Here is a tiny trained network, its code and every weight. The questions are about switching its units off for an input and a class, where a switched-off unit gives its printed mean instead of its output.

import numpy as np


def w(rows, s, z=0):
    codes = np.array(rows[::2]) - 128.0
    scale = np.full(codes.shape[1], s)
    scale[-1] = z or s
    return codes * scale


def f(y):
    return np.maximum(y, 0)


def log_softmax(a):
    a = a - a.max(-1, keepdims=True)
    return a - np.log(np.exp(a).sum(-1, keepdims=True))


def net(x, mask):
    res = np.array(x, float).reshape(1, 3) / 4 @ E
    y = f(res @ A[0][:, :-1].T + A[0][:, -1])
    res = res + np.where(mask, y, B[0][:, -1]) @ B[0][:, :-1]
    return log_softmax(res[-1] @ U[:, :-1].T + U[:, -1])


A, B = {}, {}
E = w([
[137,115,205,125,20,119,144,89,126,219,111],'x0',
[108,90,230,137,189,115,53,149,127,114,143],'x1',
[179,113,127,113,115,143,183,250,141,171,212],'x2',
],0.012)
A[0] = w([
[110,147,170,128,96,134,119,85,143,162,131,89],'N0',
[132,138,114,124,130,130,131,118,124,130,132,84],'N1',
[112,133,100,124,151,121,112,134,114,104,121,120],'N2',
[105,129,65,119,91,123,158,111,107,124,119,36],'N3',
[121,130,143,125,123,123,135,111,138,142,134,62],'N4',
[112,120,250,138,190,119,75,136,130,114,130,2],'N5',
[147,112,128,133,120,121,136,186,126,133,127,124],'N6',
[129,114,188,138,43,117,124,94,118,157,101,71],'N7',
[113,128,56,137,202,117,104,141,120,84,125,85],'N8',
[109,121,151,131,92,132,138,126,120,156,131,66],'N9',
[128,129,133,137,112,124,143,253,125,157,159,123],'N10',
[120,121,89,121,182,135,115,127,136,93,111,87],'N11',
[123,123,126,130,120,139,122,136,123,143,142,159],'N12',
[135,142,17,142,74,124,141,87,142,141,116,23],'N13',
[126,143,121,154,145,115,100,39,137,119,101,138],'N14',
[116,131,115,146,134,137,121,146,122,124,128,79],'N15',
[120,136,104,143,171,127,129,132,128,99,139,54],'N16',
[104,122,129,125,142,126,94,13,114,89,77,121],'N17',
],0.024,0.005)
B[0] = w([
[190,143,140,130,141,131,103,110,145,125,138,187],'N0',
[124,118,129,123,132,123,117,128,125,131,114,137],'N1',
[149,142,144,151,147,120,112,139,158,149,116,169],'N2',
[109,95,120,133,131,145,124,135,100,121,79,178],'N3',
[141,138,122,126,136,118,122,123,131,134,122,143],'N4',
[81,98,111,123,125,140,142,130,77,121,3,241],'N5',
[92,132,137,125,124,122,124,127,134,128,155,174],'N6',
[249,141,129,141,121,109,131,140,149,135,142,227],'N7',
[237,139,133,122,121,125,125,129,137,131,145,222],'N8',
[188,138,110,115,144,152,124,131,139,105,150,170],'N9',
[54,134,128,131,126,128,133,125,143,134,198,233],'N10',
[187,146,125,133,126,118,122,111,143,128,136,191],'N11',
[95,141,136,118,138,102,109,114,139,111,120,147],'N12',
[79,111,135,121,128,128,135,132,88,126,20,211],'N13',
[80,139,104,119,115,135,150,124,134,125,192,214],'N14',
[140,148,131,124,108,134,141,109,139,136,109,140],'N15',
[186,118,132,128,125,132,117,125,132,121,138,172],'N16',
[35,127,145,130,135,126,121,137,148,134,201,253],'N17',
],0.029,0.028)
U = w([
[13,149,133,125,90,138,166,150,186,127,225,250],'0',
[211,158,132,141,104,127,133,145,181,115,127,103],'1',
[64,81,102,123,103,163,168,153,76,93,3,12],'2',
],0.0068,0.002)

Each question gives the input, the list of numbers given to net, and the class t.
The units are the neurons (one row each of A and B). Each row of codes is followed by its name. A weight is (code - 128) times the scale printed after its matrix; where a second scale follows, it is the last column's (A, B and U).
mask holds one flag per neuron, in row order. A switched-off neuron (its flag False) gives its mean, the last column of its row in B, instead of its output. The means were averaged over made-up inputs and are rounded, as every weight is.
A unit's drop is (log p(t) with every unit on - log p(t) with that unit switched off) / (log p(t) with every unit on - log p(t) with every unit switched off).
unit that matters most: the unit with the biggest drop
k most important neurons: the k neurons with the biggest drops, biggest first
drop when u is switched off: that unit's drop, to one decimal
input [4,-1,-3], class 1: unit that matters most => N7
input [7,-1,-6], class 1: 4 most important neurons => (N7; N0; N10; N9)
input [1,-5,-4], class 2: 2 most important neurons => (N13; N10)
input [-6,7,5], class 2: 3 most important neurons => (N5; N7; N17)
input [-4,6,5], class 2: 3 most important neurons => (N5; N17; N14)
input [-7,-7,-3], class 1: 3 most important neurons => (N8; N5; N11)
input [-7,-6,2], class 1: 2 most important neurons => (N8; N5)
input [-7,-6,1], class 1: 2 most important neurons => (N8; N5)
input [-1,7,-4], class 2: drop when N5 is switched off => 8.9
input [-7,5,-3], class 1: drop when N4 is switched off => 0.0
input [-3,5,3], class 2: drop when N17 is switched off => 0.4
input [-3,6,1], class 2: drop when N5 is switched off => 1.5
